Each row is followed by its class.
.07 .03 .09 -.12 -.23 -.26 .25 -.06 -.14 -.01 -.05 -.06 -.07 -.29 -.04 -.21 .01 -.09 .07 .05
Q
.19 -.01 .04 .08 .01 -.07 -.12 .01 .07 -.15 -.11 -.09 -.12 .03 -.04 .13 -.10 -.12 .49 .04
K
.07 .14 .01 .11 .14 -.02 -.16 .18 .15 -.02 -.15 .01 .04 -.09 .15 .20 .10 -.09 -.07 .09
Q
-.12 .20 -.14 .00 -.83 -.24 -.35 .32 .32 .01 .00 -.22 -.08 .25 -.11 .24 -.07 -.09 .12 .36
K
.05 -.01 .05 .06 -.05 -.18 .12 -.14 .00 -.03 -.07 .01 .04 -.01 -.08 -.08 .11 -.02 .09 -.07
Q
.01 .00 .08 .02 -.11 -.06 .07 .00 .02 .03 .04 .06 -.03 .03 .03 -.03 .02 -.05 .08 -.09
Q
.08 .03 -.12 -.04 .20 -.03 -.32 -.07 .33 .00 -.18 -.18 -.10 -.06 .03 .36 -.16 .02 .27 .21
K
.08 -.19 .09 .13 -.30 -.24 .05 .03 .10 .02 -.13 -.06 .03 .00 -.21 -.16 .24 -.03 .10 -.14
Q
.18 .04 .03 .48 -.47 -.17 -.18 .35 .09 .00 -.14 -.16 .09 .14 -.19 .09 -.10 -.08 .29 .10
K
-.14 .42 -.11 -.09 -.83 -.14 -.27 .32 .38 -.15 .08 -.05 -.21 .32 -.02 .35 -.07 -.34 .22 .19
K
.03 .04 -.02 .04 -.26 -.02 -.14 .11 .11 .00 -.03 .01 -.01 .10 -.08 .16 -.01 .00 .05 .10
Q
-.03 .13 -.03 -.19 -.51 -.20 -.31 -.02 .34 -.14 -.16 -.02 -.11 -.05 .10 .34 .12 -.07 .03 .25
Q
.11 .02 .13 -.10 -.16 -.04 .19 .08 -.03 -.03 -.05 .09 -.04 -.30 .10 -.20 .21 -.11 -.08 -.06
Q
.05 .03 -.11 .06 .08 .00 -.37 .20 -.01 .05 -.01 -.18 .10 .04 .01 .12 -.03 .01 .25 .18
K
.12 .17 .02 -.04 -.40 -.06 -.20 .09 .20 -.09 .02 .06 -.13 .06 -.02 .16 -.09 -.22 .15 .09
Q
.05 .01 .07 -.06 .08 -.01 .10 -.04 -.03 -.05 .03 .08 -.10 -.24 .08 -.17 .05 -.15 .03 -.02
Q
-.11 .03 -.17 -.31 -.83 -.43 -.08 -.19 .02 -.03 -.13 -.29 -.15 .14 -.29 .09 -.02 .08 .24 .23
Q
.01 .09 -.02 .06 -.39 -.08 -.25 .02 .31 -.03 -.11 .02 .03 .19 -.01 .35 -.02 -.08 .13 .11
Q
.07 .01 .11 .08 -.14 -.23 -.23 .14 .12 .01 -.11 -.02 .24 -.02 -.07 -.06 .20 -.03 .01 -.02
Q
.08 .21 .07 .09 -.50 -.17 -.33 .07 .30 -.14 -.09 .10 -.19 .05 .18 .34 .03 -.23 .22 .15
Q
.10 .22 .24 -.20 -.83 -.41 .04 -.01 .23 -.21 -.09 .09 -.25 .07 .08 .20 .06 -.33 .41 .05
Q
-.05 .16 .06 .27 -.79 -.16 -.12 .48 .15 .05 -.04 -.02 .05 .16 -.11 -.04 .04 -.16 .07 .09
K
.05 .01 .06 .08 -.11 -.11 .00 .06 .24 .02 -.03 .05 .14 -.01 -.12 .10 .08 -.07 .06 .07
K
.03 .08 .04 -.09 -.25 -.23 -.33 -.03 .16 .01 -.12 -.10 .03 .03 -.01 .29 -.05 .03 .28 .20
K
.05 -.02 .14 -.18 .21 -.03 .21 -.02 -.16 -.06 .08 .05 -.10 -.36 .10 -.39 .04 .00 -.03 -.06
Q
-.08 -.13 -.12 -.08 .83 .26 -.14 -.06 -.20 .15 .03 -.08 .13 -.10 .04 -.17 -.08 .21 -.21 -.01
Q
